Below are the code and all the weights of a small trained network. Each question names an input and a target symbol and asks about switching units off, where a switched-off unit gives its printed mean instead of its output.

import numpy as np


def w(rows, s, z=0):
    codes = np.array(rows[::2]) - 128.0
    scale = np.full(codes.shape[1], s)
    scale[-1] = z or s
    return codes * scale


def f(y):
    return y / 2 * (1 + np.tanh(0.7978845608 * (y + 0.044715 * y**3)))


def softmax(a):
    e = np.exp(a - a.max(-1, keepdims=True))
    return e / e.sum(-1, keepdims=True)


def log_softmax(a):
    a = a - a.max(-1, keepdims=True)
    return a - np.log(np.exp(a).sum(-1, keepdims=True))


def net(x, mask):
    ids = ['βγδεθλμστ'.index(c) for c in x.split()]
    T = len(ids)
    res = E[ids] + P[:T]
    u = 0
    for l in range(2):
        r = res
        for j in range(2):
            rows = slice(4 * j, 4 * j + 4)
            q, k, v = (r @ M[l][rows].T for M in (Q, K, V))
            z = softmax(np.where(np.tri(T) > 0, q @ k.T / 4**0.5, -1e9)) @ v
            o = O[l][rows]
            res = res + np.where(mask[u + j], z, o[:, -1]) @ o[:, :-1]
        u += 2
        y = f(res @ A[l][:, :-1].T + A[l][:, -1])
        res = res + np.where(mask[u : u + 12], y, B[l][:, -1]) @ B[l][:, :-1]
        u += 12
    return log_softmax(res[-1] @ U[:, :-1].T + U[:, -1])


Q, K, V, O, A, B = {}, {}, {}, {}, {}, {}
E = w([
[189,132,142,148,93,33],'β',
[145,96,129,74,126,90],'γ',
[159,115,121,88,120,51],'δ',
[168,84,155,104,119,124],'ε',
[214,90,182,181,100,142],'θ',
[203,93,254,165,123,130],'λ',
[22,186,162,136,51,110],'μ',
[46,147,40,82,67,140],'σ',
[77,100,201,125,101,96],'τ',
],0.018)
P = w([
[111,85,126,66,228,107],'0',
[156,222,128,88,213,225],'1',
[140,180,149,126,155,212],'2',
[86,144,88,231,139,209],'3',
[138,129,81,142,127,158],'4',
[119,122,124,97,101,188],'5',
[114,102,113,142,86,120],'6',
[128,81,114,140,89,79],'7',
[120,65,136,68,75,141],'8',
[108,47,140,54,74,153],'9',
[119,25,118,127,55,47],'10',
[112,20,149,94,102,37],'11',
[132,21,182,1,34,120],'12',
],0.011)
Q[0] = w([
[163,145,182,41,3,118],'0.h1',
[121,121,136,169,145,66],'0.h1',
[127,146,157,113,144,140],'0.h1',
[192,136,116,113,127,109],'0.h1',
[104,164,155,115,73,152],'0.h2',
[128,89,165,128,158,120],'0.h2',
[156,144,104,82,73,122],'0.h2',
[101,146,88,157,152,141],'0.h2',
],0.015)
K[0] = w([
[110,35,102,148,38,105],'0.h1',
[151,118,133,63,140,194],'0.h1',
[112,117,99,125,159,89],'0.h1',
[98,128,173,107,37,107],'0.h1',
[58,118,102,153,67,118],'0.h2',
[149,89,179,119,178,106],'0.h2',
[134,48,104,119,39,122],'0.h2',
[138,248,90,89,114,164],'0.h2',
],0.013)
V[0] = w([
[154,194,254,123,149,108],'0.h1',
[58,95,197,148,82,206],'0.h1',
[125,113,107,22,128,195],'0.h1',
[26,133,167,144,98,74],'0.h1',
[121,117,129,66,196,152],'0.h2',
[99,126,136,135,137,151],'0.h2',
[176,210,138,146,81,178],'0.h2',
[107,187,80,99,173,56],'0.h2',
],0.01)
O[0] = w([
[48,94,194,67,195,115,220],'0.h1',
[149,235,216,106,111,161,115],'0.h1',
[150,121,143,87,35,220,31],'0.h1',
[27,174,163,254,139,138,190],'0.h1',
[108,125,153,61,60,164,31],'0.h2',
[115,237,156,59,148,97,70],'0.h2',
[170,139,101,58,199,123,63],'0.h2',
[29,40,63,154,70,139,4],'0.h2',
],0.0084,0.0037)
A[0] = w([
[178,72,203,185,116,144,91],'0.n1',
[70,180,135,153,57,59,116],'0.n2',
[211,80,78,124,190,171,127],'0.n3',
[120,155,133,38,134,193,229],'0.n4',
[120,117,219,96,191,100,6],'0.n5',
[114,124,39,198,49,71,90],'0.n6',
[193,172,154,164,125,196,130],'0.n7',
[49,145,70,86,104,51,96],'0.n8',
[152,174,67,152,77,211,49],'0.n9',
[145,181,103,107,2,151,115],'0.n10',
[188,112,205,125,163,72,103],'0.n11',
[98,201,201,81,94,168,108],'0.n12',
],0.0068,0.011)
B[0] = w([
[105,100,96,85,139,86,206],'0.n1',
[143,134,153,63,132,200,199],'0.n2',
[151,142,144,121,117,2,169],'0.n3',
[165,171,162,203,71,61,197],'0.n4',
[69,97,5,140,92,154,134],'0.n5',
[66,143,133,86,168,121,183],'0.n6',
[49,166,61,133,94,69,170],'0.n7',
[74,192,181,94,147,108,163],'0.n8',
[118,103,206,91,192,107,125],'0.n9',
[133,134,137,132,141,24,140],'0.n10',
[93,122,144,53,114,164,255],'0.n11',
[173,94,81,120,151,141,161],'0.n12',
],0.0076,0.0071)
Q[1] = w([
[106,91,155,169,95,132],'1.h1',
[132,129,35,177,179,187],'1.h1',
[105,111,150,95,30,146],'1.h1',
[197,144,92,56,184,211],'1.h1',
[101,152,110,95,140,128],'1.h2',
[194,184,98,173,143,172],'1.h2',
[197,136,2,137,167,209],'1.h2',
[121,92,148,165,30,112],'1.h2',
],0.0084)
K[1] = w([
[130,138,123,1,143,99],'1.h1',
[198,200,88,159,238,247],'1.h1',
[110,99,213,93,131,124],'1.h1',
[127,201,104,162,140,185],'1.h1',
[143,120,130,138,147,144],'1.h2',
[127,117,3,211,154,152],'1.h2',
[170,166,56,164,199,63],'1.h2',
[152,171,90,42,113,173],'1.h2',
],0.0085)
V[1] = w([
[90,87,90,107,47,158],'1.h1',
[112,149,34,1,158,234],'1.h1',
[152,159,210,125,106,115],'1.h1',
[85,110,144,87,113,135],'1.h1',
[113,112,123,211,87,89],'1.h2',
[155,61,190,162,140,157],'1.h2',
[45,159,151,104,156,153],'1.h2',
[100,178,82,154,168,87],'1.h2',
],0.0093)
O[1] = w([
[174,152,2,163,147,149,144],'1.h1',
[170,182,103,88,112,80,4],'1.h1',
[176,163,184,147,16,165,129],'1.h1',
[155,152,92,120,168,173,193],'1.h1',
[129,70,190,189,51,195,129],'1.h2',
[112,100,190,80,187,244,139],'1.h2',
[163,212,102,153,169,160,202],'1.h2',
[136,189,196,156,90,41,106],'1.h2',
],0.0067,0.013)
A[1] = w([
[19,185,109,98,77,153,152],'1.n1',
[180,29,82,73,122,204,192],'1.n2',
[166,110,1,230,174,200,104],'1.n3',
[128,95,90,168,243,111,24],'1.n4',
[184,177,58,172,103,139,78],'1.n5',
[85,167,62,213,13,10,145],'1.n6',
[73,96,155,59,134,115,120],'1.n7',
[57,126,138,57,115,87,59],'1.n8',
[94,100,107,167,86,195,115],'1.n9',
[156,128,33,117,131,188,1],'1.n10',
[112,38,120,112,68,57,96],'1.n11',
[142,177,183,162,164,217,85],'1.n12',
],0.0074,0.0062)
B[1] = w([
[255,57,137,199,140,90,201],'1.n1',
[89,109,139,117,80,87,253],'1.n2',
[50,192,147,104,108,47,227],'1.n3',
[140,131,175,83,109,175,228],'1.n4',
[89,79,192,112,104,152,186],'1.n5',
[180,109,72,130,207,193,231],'1.n6',
[194,132,31,171,116,154,222],'1.n7',
[192,225,171,116,155,106,163],'1.n8',
[128,165,113,186,133,98,160],'1.n9',
[177,163,185,115,65,114,144],'1.n10',
[102,136,70,129,144,117,227],'1.n11',
[80,108,125,63,96,78,234],'1.n12',
],0.0071,0.0058)
U = w([
[90,56,125,195,251,84,207],'β',
[73,117,65,170,104,88,84],'γ',
[81,147,48,72,165,93,32],'δ',
[126,70,70,181,72,152,94],'ε',
[212,41,172,158,104,34,130],'θ',
[192,108,118,55,167,143,166],'λ',
[92,199,173,213,179,144,164],'μ',
[191,131,15,215,132,166,75],'σ',
[57,172,138,157,139,255,255],'τ',
],0.0048,0.0033)

Each question gives the input, a string of symbols that net reads in full, and the target symbol t.
The units are the heads (4 rows each of Q, K, V and O) and the neurons (one row each of A and B). Each row of codes is followed by its name. A weight is (code - 128) times the scale printed after its matrix; where a second scale follows, it is the last column's (O, A, B and U).
mask holds one flag per unit, layer by layer, with each layer's heads first. A switched-off unit (its flag False) gives its mean, the last column of its rows in O or B, instead of its output. The means were averaged over made-up inputs and are rounded, as every weight is.
A unit's drop is (log p(t) with every unit on - log p(t) with that unit switched off) / (log p(t) with every unit on - log p(t) with every unit switched off).
The circuit of an input: a set's keep is (log p(t) with only the set's units on - log p(t) with every unit switched off) / (log p(t) with every unit on - log p(t) with every unit switched off). Starting from the 12 units with the biggest drops (on a tie, the unit counted first), units are removed one at a time, each time the one whose removal leaves the highest keep (on an exact tie, the one counted first), for as long as the keep stays at least 0.8.
units of the circuit, in order: the units of the circuit, biggest drop first
most important unit: the unit with the biggest drop
k most important neurons: the k neurons with the biggest drops, biggest first
heads that matter: for each layer, one digit per head in row order, 1 if its drop is at least 0.15 and else 0, layers parted by /
input σ σ μ, target σ: 2 most important neurons	(1.n6 0.n10)
input δ λ β β δ τ β θ δ μ σ β β, target σ: units of the circuit, in order	(0.h1)
input δ β μ λ β β λ δ μ, target δ: units of the circuit, in order	(0.h2 1.h1)
input β β δ, target β: heads that matter	11 / 11
input λ θ ε θ θ θ μ μ, target λ: units of the circuit, in order	(0.h1 1.h2 1.n1)
input β β β γ θ θ δ β δ σ, target β: 3 most important neurons	(1.n1 0.n11 0.n8)
input β β β θ μ, target β: heads that matter	11 / 10
input β τ θ β β γ, target β: units of the circuit, in order	(0.h1 1.h1 0.n2)
input μ β δ, target μ: heads that matter	10 / 01
input θ λ γ δ, target θ: units of the circuit, in order	(0.n4 1.h1 0.h1)
input β θ σ, target β: heads that matter	10 / 10
input θ γ β θ, target θ: units of the circuit, in order	(0.h1 1.h1 0.n3)
input τ θ θ τ μ β β θ β β τ, target τ: units of the circuit, in order	(1.h2 0.h2 0.h1 1.h1)
input θ θ θ μ β θ λ θ θ σ, target θ: most important unit	1.n1
input δ δ δ, target δ: units of the circuit, in order	(1.h1 0.h2 1.n3)
input σ β θ, target σ: 4 most important neurons	(1.n6 0.n7 0.n10 0.n3)
input β μ θ, target β: units of the circuit, in order	(0.h1 1.h1)
input τ δ β ε σ β β τ γ, target τ: heads that matter	11 / 01
input δ μ λ β β β β, target δ: units of the circuit, in order	(0.h2 1.h1 0.h1 1.n3)
input θ β β θ β, target θ: heads that matter	11 / 10
input λ θ σ μ θ τ θ β β γ λ τ, target λ: units of the circuit, in order	(0.h1 0.h2 1.h2)
input β μ μ, target β: most important unit	0.h1
input μ θ μ γ, target μ: units of the circuit, in order	(1.h2 0.n4 0.h1)
input μ β μ μ γ θ ε, target μ: units of the circuit, in order	(0.h1 1.h2)
input γ ε β β δ, target γ: 3 most important neurons	(1.n3 1.n2 0.n4)
input σ β τ, target σ: heads that matter	10 / 01
